[[ 31 -18 -35  37]
 [ 21  19   3  15]
 [ 19  37  13   6]
 [-22 -10  20 -30]
 [ -1  -3   0  17]
 [ 51  24 -21  63]
 [  0 -10  -5  15]]
=>
[[ 51  24 -21  63]
 [ 31 -18 -35  37]
 [ 21  19   3  15]
 [ 19  37  13   6]
 [  0 -10  -5  15]
 [ -1  -3   0  17]
 [-22 -10  20 -30]]

[[ 30 -14  15 -67 -41  15 -14  -8  43  -9]
 [-39  30  -7  43  13 -14  17  12 -31  36]
 [-21  15  15 -28 -18  -2  -6 -10 -14  15]]
=>
[[ 30 -14  15 -67 -41  15 -14  -8  43  -9]
 [-21  15  15 -28 -18  -2  -6 -10 -14  15]
 [-39  30  -7  43  13 -14  17  12 -31  36]]

[[ -3  24 -21 -43 -11 -13]
 [  9  16  28 -14  21 -40]
 [ 17   4  21  -8 -51  -7]
 [ 22   5  34 -22  26 -15]
 [ -2  26 -20 -43 -11 -12]
 [-12  35   9 -30 -32   9]
 [ 41  25  -1  19 -22  -1]
 [  5  16 -13 -31   5 -42]]
=>
[[ 41  25  -1  19 -22  -1]
 [ 22   5  34 -22  26 -15]
 [ 17   4  21  -8 -51  -7]
 [  9  16  28 -14  21 -40]
 [  5  16 -13 -31   5 -42]
 [ -2  26 -20 -43 -11 -12]
 [ -3  24 -21 -43 -11 -13]
 [-12  35   9 -30 -32   9]]

[[ 47   0  12  13]
 [ 30  35   3  29]
 [ 34  22  -3   8]
 [ 36  13 -15   5]
 [ 32 -10   7 -25]
 [ 11  55  11  19]]
=>
[[ 47   0  12  13]
 [ 36  13 -15   5]
 [ 34  22  -3   8]
 [ 32 -10   7 -25]
 [ 30  35   3  29]
 [ 11  55  11  19]]

[[-27  42 -34 -53  41  46  48  28 -51  40 -37 -44]
 [ 35 -22  48  41 -10 -27 -16  -4  39 -16  50  34]
 [-13  21 -26 -35  19  23  26  22 -33  27 -30 -30]]
=>
[[ 35 -22  48  41 -10 -27 -16  -4  39 -16  50  34]
 [-13  21 -26 -35  19  23  26  22 -33  27 -30 -30]
 [-27  42 -34 -53  41  46  48  28 -51  40 -37 -44]]

[[  0  39  -5  32   3  48  24  30 -44  45]
 [  2  59  34   1  20  40  53   7  26 -12]
 [ 14  22   3 -40  49  13  13  10 -54  52]
 [-12  35  -1  69 -33  46  26  25   6   0]]
=>
[[ 14  22   3 -40  49  13  13  10 -54  52]
 [  2  59  34   1  20  40  53   7  26 -12]
 [  0  39  -5  32   3  48  24  30 -44  45]
 [-12  35  -1  69 -33  46  26  25   6   0]]
---
[[ -6  16   0  -4 -11   0]
 [-53 -55 -38  -7 -56 -66]
 [  4   3  -1   0  -4  -2]
 [ -1   7   8  -3   3  -3]
 [ -7  -2   9  -1  -8  16]
 [  5  -3   9   1 -13  -5]
 [ 11 -23 -19   2  10   4]]
=>
[[-53 -55 -38  -7 -56 -66]
 [ -1   7   8  -3   3  -3]
 [  5  -3   9   1 -13  -5]]

[[ 34 -14  -9  11]
 [  3  11   7 -10]
 [-54  67  25 -18]
 [ -5  17   9  -6]
 [ 35 -46   3  13]
 [-44  37  19 -29]]
=>
[[  3  11   7 -10]
 [ -5  17   9  -6]
 [-44  37  19 -29]]

[[-35  40  28  15]
 [ -3  14  -9  10]
 [-35  38  12  12]
 [ 47 -61 -14 -36]
 [ 31 -36 -36 -22]
 [-51  69  23  24]
 [ 30 -44   5  -5]]
=>
[[ -3  14  -9  10]
 [ 47 -61 -14 -36]
 [-51  69  23  24]]

[[-34  22  13]
 [ 56 -13 -37]
 [ 14  10  11]
 [-26  16  28]
 [  3 -34  24]
 [  8 -39 -14]
 [-22  10  33]]
=>
[[ 56 -13 -37]
 [-26  16  28]
 [  8 -39 -14]]

[[ 40 -38  -7 -40  41   0 -50 -12  37 -42  33]
 [ 27 -24   3 -28  38  12 -30   2  15 -33  31]
 [ 20 -16   1 -29  33  10 -32   2  18 -32  25]
 [-28  32   2  28 -40   5  41   9 -33  33 -37]
 [ 22 -18  -2 -31  37   9 -40   1  26 -34  29]
 [-44  39  16  42 -42  -1  53  15 -45  46 -47]
 [-51  50  17  42 -41  10  58  21 -41  51 -46]
 [-48  43   9  40 -42  -1  49  14 -35  45 -41]]
=>
[[ 27 -24   3 -28  38  12 -30   2  15 -33  31]
 [-28  32   2  28 -40   5  41   9 -33  33 -37]
 [-44  39  16  42 -42  -1  53  15 -45  46 -47]
 [-48  43   9  40 -42  -1  49  14 -35  45 -41]]

[[-22  37  31  -9]
 [ 10 -28 -14  29]
 [ 59 -13  52 -39]
 [ 34   8  -3 -10]]
=>
[[ 10 -28 -14  29]
 [ 34   8  -3 -10]]

[[ 35 -41 -16  20  -8  41 -32  42  23  15 -29  41 -26 -13   4  42]
 [-31  47   1 -12  16 -31  15 -33 -19 -21  35 -39  21  22 -12 -61]
 [ -8  24  24 -13  -1 -27  22 -26  -6   4 -12 -13  44  -8  -1  -5]
 [-36  28  19 -11  14 -44  26 -44 -17  -6  11 -18  47  10 -22 -30]]
=>
[[-31  47   1 -12  16 -31  15 -33 -19 -21  35 -39  21  22 -12 -61]
 [-36  28  19 -11  14 -44  26 -44 -17  -6  11 -18  47  10 -22 -30]]
---
[[-10  29  -7 -60]
 [ 52  -9  18  44]
 [ 14  21  37  61]
 [-38  44 -18 -23]]
=>
[[-10  29]
 [ 52  -9]
 [ 14  21]]

[[-14   8  -4  -3]
 [-12   5   5   2]
 [ 12  -6  -2  -3]
 [ -1 -52   3  -2]]
=>
[[-14   8]
 [-12   5]
 [ 12  -6]]

[[ 25 -27  46 -15 -55]
 [ -6  36 -15  53 -37]
 [-24  37 -48  30  40]]
=>
[[ 25 -27]
 [ -6  36]
 [-24  37]]

[[  8   1  50 -28   3]
 [ 10  14  10 -32 -29]
 [  3 -26 -26  -7  46]
 [ 19 -17  -8 -43   9]]
=>
[[  8   1]
 [ 10  14]
 [  3 -26]]

[[-67  16  13 -33  35]
 [-67 -28  -2   8 -54]
 [-67  28  13 -53  13]]
=>
[[-67  16]
 [-67 -28]
 [-67  28]]

[[-14  57  -1 -31  62]
 [-14  57  -2 -41  61]
 [ 15 -15   4  10 -30]
 [  0 -58  -7  48 -56]]
=>
[[-14  57]
 [-14  57]
 [ 15 -15]]
---
[[  2  -9 -10  16  19 -30]
 [ 48   6  14   0  36 -21]
 [-19  27 -49  29  -9   6]
 [ 23   7  27  49  -3 -39]
 [  8  19  30  26   8   9]
 [ -5  46 -46 -47  49 -43]
 [-35  51  28   5  48  28]
 [  1 -34   1 -40 -39  12]]
=>
[[ 48   6  14   0  36 -21]
 [ 23   7  27  49  -3 -39]
 [ -5  46 -46 -47  49 -43]
 [  1 -34   1 -40 -39  12]]

[[  0  29  -2   3  -5 -14  16 -32   3  -4   7  -8  -4  -4  -5  -4]
 [  8  -2   6  -2  -4  -7 -32  17   9  10   6 -15   2 -13  28  14]
 [ -1  24  21   9  -1   8 -11 -16   1   7  -2   4  12  -2  32   0]
 [ 15   3   5   2  -4  -3  21  -1   4   9  14   6 -17  -6  58  -9]
 [ 29   6 -15 -19  -1  11 -36 -10   2  -3 -17 -31  -3  -8  64 -25]]
=>
[[  8  -2   6  -2  -4  -7 -32  17   9  10   6 -15   2 -13  28  14]
 [ 15   3   5   2  -4  -3  21  -1   4   9  14   6 -17  -6  58  -9]]

[[ 24  25]
 [ 29 -39]
 [ -3 -11]
 [ -5 -43]
 [ 16  31]
 [-54  12]
 [-13 -24]]
=>
[[ 29 -39]
 [ -5 -43]
 [-54  12]]

[[ 16 -24  31  41 -60  -1  55 -65  28]
 [-60  62   6  18  35  53   3 -30  65]
 [-55  23 -42 -43 -15  43  -8  59 -52]
 [ -5 -10  60 -48   8 -13 -52 -61  64]
 [-29  28  28  51  -3 -60  57 -48  63]]
=>
[[-60  62   6  18  35  53   3 -30  65]
 [ -5 -10  60 -48   8 -13 -52 -61  64]]

[[  8 -21  -3  -6]
 [-20   9 -21 -10]
 [-30  14 -34 -13]
 [ 12 -26  -4  -8]
 [ 15 -37  -5 -11]
 [-31  13 -31 -13]
 [-23  10 -23 -12]
 [ 15 -35  -7 -11]
 [-41  17 -55  -4]
 [-35  14 -38 -14]
 [ -6   2  -5  -2]]
=>
[[-20   9 -21 -10]
 [ 12 -26  -4  -8]
 [-31  13 -31 -13]
 [ 15 -35  -7 -11]
 [-35  14 -38 -14]]

[[ 14 -30  -2  40  -9 -32  26  28   4  -2  23  -3 -49 -23]
 [ 14  35  41  19  22  -1  17  53 -16  15 -20   4 -55   1]
 [  1  40  28 -10  19  17  -3  20 -13  11 -26   5  -9  13]]
=>
[[ 14  35  41  19  22  -1  17  53 -16  15 -20   4 -55   1]]

[[-23   9 -21  38  12 -29   4  15 -33  32]
 [-35  -8 -44  44   4 -46  -4  38 -47  43]
 [-35   6 -26  45  11 -32  -1  20 -34  31]
 [ 42   8  45 -56 -17  48   3 -31  52 -44]
 [-13   8  -8  27  10 -21   5   4 -22  18]]
=>
[[-35  -8 -44  44   4 -46  -4  38 -47  43]
 [ 42   8  45 -56 -17  48   3 -31  52 -44]]
